m = [0.00, 0.00, 0.03, -0.17, 0.05, -0.08, 0.12, 0.02]
m[0] -> 0.00
m[1] -> 0.00
m[7] -> 0.02
m[3] -> -0.17
m[4] -> 0.05
m[5] -> -0.08

grid =
0.17,0.18,-0.12,0.05,-0.07,-0.20,-0.09,-0.10,0.11,0.18,-0.02,0.04
0.26,-0.09,-0.21,-0.07,-0.19,0.01,-0.09,-0.06,0.06,0.00,0.04,-0.01
0.01,-0.18,-0.25,-0.11,-0.19,-0.01,-0.08,-0.13,0.06,0.00,0.00,0.15
-0.11,0.07,-0.11,-0.12,-0.12,-0.05,-0.07,-0.15,-0.02,0.25,-0.05,0.07
0.24,0.13,-0.24,-0.12,-0.17,-0.05,-0.03,-0.01,-0.02,0.03,0.06,-0.04
0.13,0.15,-0.09,-0.08,-0.08,0.04,-0.09,-0.08,-0.02,0.31,-0.02,-0.04
-0.12,-0.16,-0.25,0.06,-0.02,-0.15,-0.16,-0.14,0.13,0.11,0.03,0.16
-0.12,-0.09,-0.18,-0.11,-0.09,-0.06,-0.07,-0.12,0.06,0.31,-0.05,0.26
0.02,-0.18,-0.20,-0.11,-0.16,0.06,-0.10,-0.02,0.04,0.26,0.00,0.20
0.14,-0.15,-0.22,0.07,-0.05,-0.02,-0.16,-0.04,0.12,0.16,0.06,0.04
-0.05,0.02,-0.15,0.03,-0.07,-0.20,-0.12,-0.15,0.12,0.20,-0.04,0.20
0.01,0.16,-0.24,-0.11,-0.15,-0.20,-0.03,-0.12,-0.02,0.03,0.01,-0.01
grid[0][0] => 0.17
grid[:, 5] => [-0.20, 0.01, -0.01, -0.05, -0.05, 0.04, -0.15, -0.06, 0.06, -0.02, -0.20, -0.20]
grid[9][6] => -0.16
grid[1][4] => -0.19
grid[7][9] => 0.31
grid[3][2] => -0.11
grid[7][11] => 0.26
grid[4][1] => 0.13
grid[2] => [0.01, -0.18, -0.25, -0.11, -0.19, -0.01, -0.08, -0.13, 0.06, 0.00, 0.00, 0.15]
grid[10][11] => 0.20
grid[11][0] => 0.01
grid[10][1] => 0.02
grid[10][8] => 0.12
grid[11][11] => -0.01
grid[11][1] => 0.16
grid[6][3] => 0.06
grid[5][0] => 0.13
grid[:, 9] => [0.18, 0.00, 0.00, 0.25, 0.03, 0.31, 0.11, 0.31, 0.26, 0.16, 0.20, 0.03]
grid[9] => [0.14, -0.15, -0.22, 0.07, -0.05, -0.02, -0.16, -0.04, 0.12, 0.16, 0.06, 0.04]
grid[8][4] => -0.16
grid[11][8] => -0.02
grid[:, 11] => [0.04, -0.01, 0.15, 0.07, -0.04, -0.04, 0.16, 0.26, 0.20, 0.04, 0.20, -0.01]
grid[4][0] => 0.24
grid[0][4] => -0.07
grid[5][10] => -0.02
grid[3][8] => -0.02
grid[:, 3] => [0.05, -0.07, -0.11, -0.12, -0.12, -0.08, 0.06, -0.11, -0.11, 0.07, 0.03, -0.11]
grid[6][0] => -0.12
grid[9][8] => 0.12
grid[2][10] => 0.00
grid[2][7] => -0.13
grid[7][1] => -0.09
grid[5][8] => -0.02
grid[1][7] => -0.06
grid[7][3] => -0.11
grid[8][2] => -0.20
grid[8][9] => 0.26
